Below are the code and all the weights of a small trained network. Each question names an input and a target symbol and asks about switching units off, where a switched-off unit gives its printed mean instead of its output.

import numpy as np


def w(rows, s, z=0):
    codes = np.array(rows[::2]) - 128.0
    scale = np.full(codes.shape[1], s)
    scale[-1] = z or s
    return codes * scale


def norm(h):
    return h / np.sqrt((h * h).mean(-1, keepdims=True) + 1e-5)


def f(y):
    return np.maximum(y, 0)


def softmax(a):
    e = np.exp(a - a.max(-1, keepdims=True))
    return e / e.sum(-1, keepdims=True)


def log_softmax(a):
    a = a - a.max(-1, keepdims=True)
    return a - np.log(np.exp(a).sum(-1, keepdims=True))


def net(x, mask):
    ids = ['βεζηθλμτψ'.index(c) for c in x.split()]
    T = len(ids)
    res = E[ids] + P[:T]
    u = 0
    for l in range(2):
        q, k, v = (norm(res) @ M[l].T for M in (Q, K, V))
        z = softmax(np.where(np.tri(T) > 0, q @ k.T / 2**0.5, -1e9)) @ v
        res = res + np.where(mask[u], z, O[l][:, -1]) @ O[l][:, :-1]
        u += 1
        y = f(norm(res) @ A[l][:, :-1].T + A[l][:, -1])
        res = res + np.where(mask[u : u + 4], y, B[l][:, -1]) @ B[l][:, :-1]
        u += 4
    return log_softmax(norm(res)[-1] @ U[:, :-1].T + U[:, -1])


Q, K, V, O, A, B = {}, {}, {}, {}, {}, {}
E = w([
[86,128,117,170,201,127],'β',
[47,161,81,218,177,90],'ε',
[147,107,97,151,136,127],'ζ',
[117,107,101,250,170,151],'η',
[120,133,119,165,170,133],'θ',
[106,99,102,131,215,148],'λ',
[122,209,186,122,168,155],'μ',
[124,211,178,110,168,157],'τ',
[149,34,155,131,119,89],'ψ',
],0.024)
P = w([
[122,157,53,47,2,250],'0',
[47,154,161,178,139,67],'1',
[93,140,159,176,152,65],'2',
[114,136,147,170,150,70],'3',
[125,135,140,171,149,74],'4',
[131,134,134,163,151,77],'5',
[138,134,126,155,156,79],'6',
[150,131,128,154,163,91],'7',
[157,130,124,141,168,97],'8',
[157,127,118,140,170,101],'9',
[165,123,121,134,173,111],'10',
[164,124,109,131,171,111],'11',
[167,123,110,128,171,113],'12',
[167,124,107,120,174,121],'13',
],0.0093)
Q[0] = w([
[80,115,51,167,179,147],'0.h0',
[112,177,198,184,254,120],'0.h0',
],0.0092)
K[0] = w([
[212,220,49,187,254,118],'0.h0',
[47,215,147,185,208,216],'0.h0',
],0.0067)
V[0] = w([
[124,172,64,132,135,222],'0.h0',
[255,109,42,75,85,100],'0.h0',
],0.0053)
O[0] = w([
[101,2,106,141,104,58,152],'0.h0',
[167,154,161,103,139,203,1],'0.h0',
],0.015,0.0059)
A[0] = w([
[62,239,196,160,225,103,32],'0.n0',
[62,239,184,136,177,194,9],'0.n1',
[222,110,64,226,253,230,241],'0.n2',
[157,218,130,6,213,144,71],'0.n3',
],0.0066,0.0016)
B[0] = w([
[127,84,103,91,114,176,247],'0.n0',
[183,175,101,118,18,101,165],'0.n1',
[21,254,153,115,172,122,253],'0.n2',
[38,120,177,209,133,79,153],'0.n3',
],0.0085,0.0063)
Q[1] = w([
[237,99,166,47,198,126],'1.h0',
[130,103,114,150,251,134],'1.h0',
],0.011)
K[1] = w([
[168,151,254,98,238,70],'1.h0',
[85,171,140,169,193,34],'1.h0',
],0.0077)
V[1] = w([
[40,62,165,251,202,196],'1.h0',
[254,40,135,137,141,125],'1.h0',
],0.0056)
O[1] = w([
[80,132,199,49,191,100,253],'1.h0',
[71,161,4,155,120,89,51],'1.h0',
],0.014,0.0065)
A[1] = w([
[234,107,60,120,143,205,77],'1.n0',
[75,196,96,118,194,98,132],'1.n1',
[130,3,169,27,156,109,2],'1.n2',
[123,154,200,56,137,121,132],'1.n3',
],0.012,0.0037)
B[1] = w([
[74,117,201,168,210,24,131],'1.n0',
[229,74,158,104,175,130,254],'1.n1',
[98,80,179,232,115,3,194],'1.n2',
[119,167,17,121,91,217,211],'1.n3',
],0.012,0.013)
U = w([
[84,54,126,254,148,95,162],'β',
[232,85,168,124,162,92,118],'ε',
[166,86,73,62,185,169,121],'ζ',
[99,193,94,82,166,182,226],'η',
[142,61,156,146,63,230,226],'θ',
[58,195,105,182,97,130,151],'λ',
[158,179,46,206,116,93,69],'μ',
[181,135,215,187,60,121,3],'τ',
[75,191,162,64,104,83,51],'ψ',
],0.012,0.0035)

Each question gives the input, a string of symbols that net reads in full, and the target symbol t.
The units are the heads (2 rows each of Q, K, V and O) and the neurons (one row each of A and B). Each row of codes is followed by its name. A weight is (code - 128) times the scale printed after its matrix; where a second scale follows, it is the last column's (O, A, B and U).
mask holds one flag per unit, layer by layer, with each layer's heads first. A switched-off unit (its flag False) gives its mean, the last column of its rows in O or B, instead of its output. The means were averaged over made-up inputs and are rounded, as every weight is.
A unit's drop is (log p(t) with every unit on - log p(t) with that unit switched off) / (log p(t) with every unit on - log p(t) with every unit switched off).
The circuit of an input: a set's keep is (log p(t) with only the set's units on - log p(t) with every unit switched off) / (log p(t) with every unit on - log p(t) with every unit switched off). Starting from all 10 units, units are removed one at a time, each time the one whose removal leaves the highest keep (on an exact tie, the one counted first), for as long as the keep stays at least 0.8.
circuit, biggest first: the units of the circuit, biggest drop first
most important unit: the unit with the biggest drop
top k neurons: the k neurons with the biggest drops, biggest first
top k neurons in layer l: the k neurons of layer l with the biggest drops, biggest first
input μ β ζ ψ ζ θ η η η τ ζ ψ ψ ψ, target η: most important unit	0.h0
input μ β μ μ ψ ζ τ ε τ λ μ, target τ: top 3 neurons	0.n2, 0.n1, 1.n1
input λ μ λ η ζ μ ζ ζ λ ζ ζ, target η: circuit, biggest first	0.n2, 0.h0
input ψ τ θ β θ τ τ ζ ψ τ μ, target μ: circuit, biggest first	0.n1, 0.n2, 1.h0
input ε τ τ ζ μ, target λ: top 3 neurons in layer 0	0.n0, 0.n1, 0.n2
input ζ ζ τ, target ε: top 4 neurons	1.n3, 0.n3, 0.n2, 1.n2
input β λ θ θ μ τ μ, target β: top 2 neurons in layer 0	0.n0, 0.n2
input τ ζ τ μ ε ψ β ε τ ψ θ τ, target θ: top 2 neurons in layer 1	1.n2, 1.n1
input β θ ε μ τ τ θ θ τ, target β: circuit, biggest first	0.n0, 1.n2, 0.n2, 0.h0
input β ζ μ, target β: top 2 neurons in layer 1	1.n2, 1.n3
input η ζ λ ψ θ ψ η θ τ ε ζ μ ζ, target ζ: top 2 neurons in layer 1	1.n3, 1.n1
input τ ζ ψ ψ β μ, target θ: circuit, biggest first	0.n1, 1.h0, 0.n0, 1.n2
input τ τ ψ ε ψ λ η λ θ θ ζ θ, target ζ: circuit, biggest first	0.n2, 1.n2
input η λ τ τ τ η λ μ μ, target ψ: top neuron	0.n3
input η η ζ ε λ θ θ λ ε λ θ ψ ζ θ, target η: circuit, biggest first	0.n2, 1.n2
input λ ζ ψ θ ζ ε η μ β θ λ τ τ, target η: top 4 neurons	0.n3, 1.n3, 0.n1, 1.n1
input ε ε ζ λ ζ τ θ ζ ζ ζ ζ ζ τ, target λ: top 2 neurons	1.n1, 0.n3
input τ μ λ θ β ε μ μ θ θ ζ, target β: top 3 neurons	1.n2, 1.n1, 1.n3
input θ β μ, target ζ: top 3 neurons	1.n2, 0.n2, 0.n0
input β τ τ ε λ β ε ψ ψ τ, target β: top 2 neurons	1.n2, 0.n0
input λ ψ τ η τ, target η: most important unit	1.n3
input ζ τ μ, target ε: top 3 neurons	1.n3, 1.n2, 0.n2
input ψ θ η θ θ ζ τ, target μ: top 2 neurons	0.n1, 0.n2
input λ μ ψ β θ ζ ε τ ψ θ ψ, target ζ: top 4 neurons	1.n3, 0.n0, 0.n2, 1.n2
input θ θ β ψ τ, target ζ: top 2 neurons in layer 1	1.n2, 1.n1
